Below is a small trained network, with its code and all its weights. Each question gives an input and a class and asks what happens when units are switched off, that is, made to give their printed mean instead of their output.

import numpy as np


def w(rows, s, z=0):
    codes = np.array(rows[::2]) - 128.0
    scale = np.full(codes.shape[1], s)
    scale[-1] = z or s
    return codes * scale


def norm(h):
    return h / np.sqrt((h * h).mean(-1, keepdims=True) + 1e-5)


def f(y):
    return y / 2 * (1 + np.tanh(0.7978845608 * (y + 0.044715 * y**3)))


def log_softmax(a):
    a = a - a.max(-1, keepdims=True)
    return a - np.log(np.exp(a).sum(-1, keepdims=True))


def net(x, mask):
    res = np.array(x, float).reshape(1, 8) / 4 @ E
    u = 0
    for l in range(3):
        y = f(norm(res) @ A[l][:, :-1].T + A[l][:, -1])
        res = res + np.where(mask[u : u + 5], y, B[l][:, -1]) @ B[l][:, :-1]
        u += 5
    return log_softmax(norm(res)[-1] @ U[:, :-1].T + U[:, -1])


A, B = {}, {}
E = w([
[115,126,117,135,128,136],'x0',
[158,124,136,146,138,148],'x1',
[131,112,112,175,153,177],'x2',
[186,216,30,200,173,89],'x3',
[106,131,113,120,121,130],'x4',
[61,255,169,193,113,161],'x5',
[121,132,114,132,124,151],'x6',
[115,168,125,31,232,137],'x7',
],0.0067)
A[0] = w([
[100,86,21,96,71,194,249],'L0N1',
[150,161,85,112,127,138,3],'L0N2',
[188,2,41,44,170,86,180],'L0N3',
[203,66,13,190,114,76,109],'L0N4',
[161,133,24,123,121,15,72],'L0N5',
],0.0053,0.0027)
B[0] = w([
[207,120,197,107,119,71,189],'L0N1',
[99,173,119,134,254,136,105],'L0N2',
[103,64,101,134,96,153,255],'L0N3',
[161,136,83,108,98,60,205],'L0N4',
[174,128,79,226,176,171,164],'L0N5',
],0.0092,0.0042)
A[1] = w([
[89,93,143,50,188,179,34],'L1N1',
[147,163,64,46,209,163,173],'L1N2',
[90,186,151,101,226,142,24],'L1N3',
[164,106,61,110,155,100,1],'L1N4',
[135,248,73,166,130,110,25],'L1N5',
],0.014,0.0016)
B[1] = w([
[215,206,80,198,120,73,208],'L1N1',
[57,25,103,115,178,162,209],'L1N2',
[145,158,87,32,42,176,201],'L1N3',
[38,113,179,7,226,172,202],'L1N4',
[196,87,166,193,170,23,254],'L1N5',
],0.011,0.0075)
A[2] = w([
[158,68,120,105,104,123,170],'L2N1',
[95,152,209,192,112,109,191],'L2N2',
[138,248,31,60,89,187,249],'L2N3',
[141,24,122,72,123,131,102],'L2N4',
[204,110,34,79,199,60,83],'L2N5',
],0.012,0.0018)
B[2] = w([
[161,192,83,125,193,90,180],'L2N1',
[90,72,110,74,200,162,178],'L2N2',
[157,76,179,202,188,54,188],'L2N3',
[152,147,161,219,128,88,217],'L2N4',
[80,196,124,80,7,226,244],'L2N5',
],0.013,0.011)
U = w([
[179,107,146,184,145,39,147],'0',
[123,246,61,94,43,171,2],'1',
[37,64,125,74,190,175,233],'2',
],0.011,0.00086)

Each question gives the input, the list of numbers given to net, and the class t.
The units are the neurons (one row each of A and B). Each row of codes is followed by its name. A weight is (code - 128) times the scale printed after its matrix; where a second scale follows, it is the last column's (A, B and U).
mask holds one flag per neuron, layer by layer. A switched-off neuron (its flag False) gives its mean, the last column of its row in B, instead of its output. The means were averaged over made-up inputs and are rounded, as every weight is.
A unit's drop is (log p(t) with every unit on - log p(t) with that unit switched off) / (log p(t) with every unit on - log p(t) with every unit switched off).
The circuit of an input: a set's keep is (log p(t) with only the set's units on - log p(t) with every unit switched off) / (log p(t) with every unit on - log p(t) with every unit switched off). Starting from the 12 units with the biggest drops (on a tie, the unit counted first), units are removed one at a time, each time the one whose removal leaves the highest keep (on an exact tie, the one counted first), for as long as the keep stays at least 0.8.
circuit, biggest first: the units of the circuit, biggest drop first
unit that matters most: the unit with the biggest drop
k most important neurons: the k neurons with the biggest drops, biggest first
top k neurons in layer l: the k neurons of layer l with the biggest drops, biggest first
drop of u: that unit's drop, to one decimal
input [7,7,4,3,-1,-7,3,1], class 2: unit that matters most	L1N4
input [-4,-5,1,-7,-7,-6,2,2], class 1: circuit, biggest first	L1N1; L2N5
input [-7,0,-1,-6,-6,2,-3,7], class 0: 3 most important neurons	L2N3; L1N3; L1N5
input [4,3,6,0,1,6,1,5], class 0: circuit, biggest first	L2N3; L1N3
input [-4,0,0,-4,5,7,0,-4], class 2: 2 most important neurons	L2N2; L2N5
input [2,8,-4,-4,-5,1,-6,-4], class 2: top 2 neurons in layer 1	L1N3; L1N2
input [8,-4,-5,4,-2,-1,-4,0], class 1: 4 most important neurons	L2N5; L2N3; L2N2; L0N4
input [7,1,-8,-2,0,4,5,-4], class 2: top 2 neurons in layer 2	L2N2; L2N5
input [-5,8,1,-3,8,2,-7,0], class 2: top 2 neurons in layer 2	L2N2; L2N4
input [2,-8,3,4,2,0,-5,-2], class 1: 3 most important neurons	L2N5; L0N4; L2N3
input [4,-5,-6,0,-2,3,0,-5], class 2: 4 most important neurons	L2N2; L1N1; L2N4; L0N4
input [2,6,4,-2,3,5,-2,2], class 0: 2 most important neurons	L2N3; L1N3
input [-5,-8,-4,-4,-8,8,7,-2], class 2: 2 most important neurons	L2N2; L2N5
input [4,1,2,-7,-4,2,-1,-5], class 2: top 2 neurons in layer 1	L1N5; L1N2
input [-8,0,-4,8,-4,-4,5,0], class 1: circuit, biggest first	L2N5
input [-2,-8,8,-6,6,-2,8,1], class 1: top 2 neurons in layer 1	L1N1; L1N3
input [6,1,0,-1,4,1,-1,7], class 0: top 3 neurons in layer 1	L1N3; L1N5; L1N1
input [-5,8,-2,-7,-1,6,2,6], class 0: drop of L2N3	1.7
input [0,3,-3,7,-1,-5,7,-5], class 1: drop of L2N5	0.5
input [-7,-1,7,4,6,-1,4,4], class 2: circuit, biggest first	L1N2
input [8,1,-6,-5,6,6,-7,3], class 0: drop of L2N2	0.0
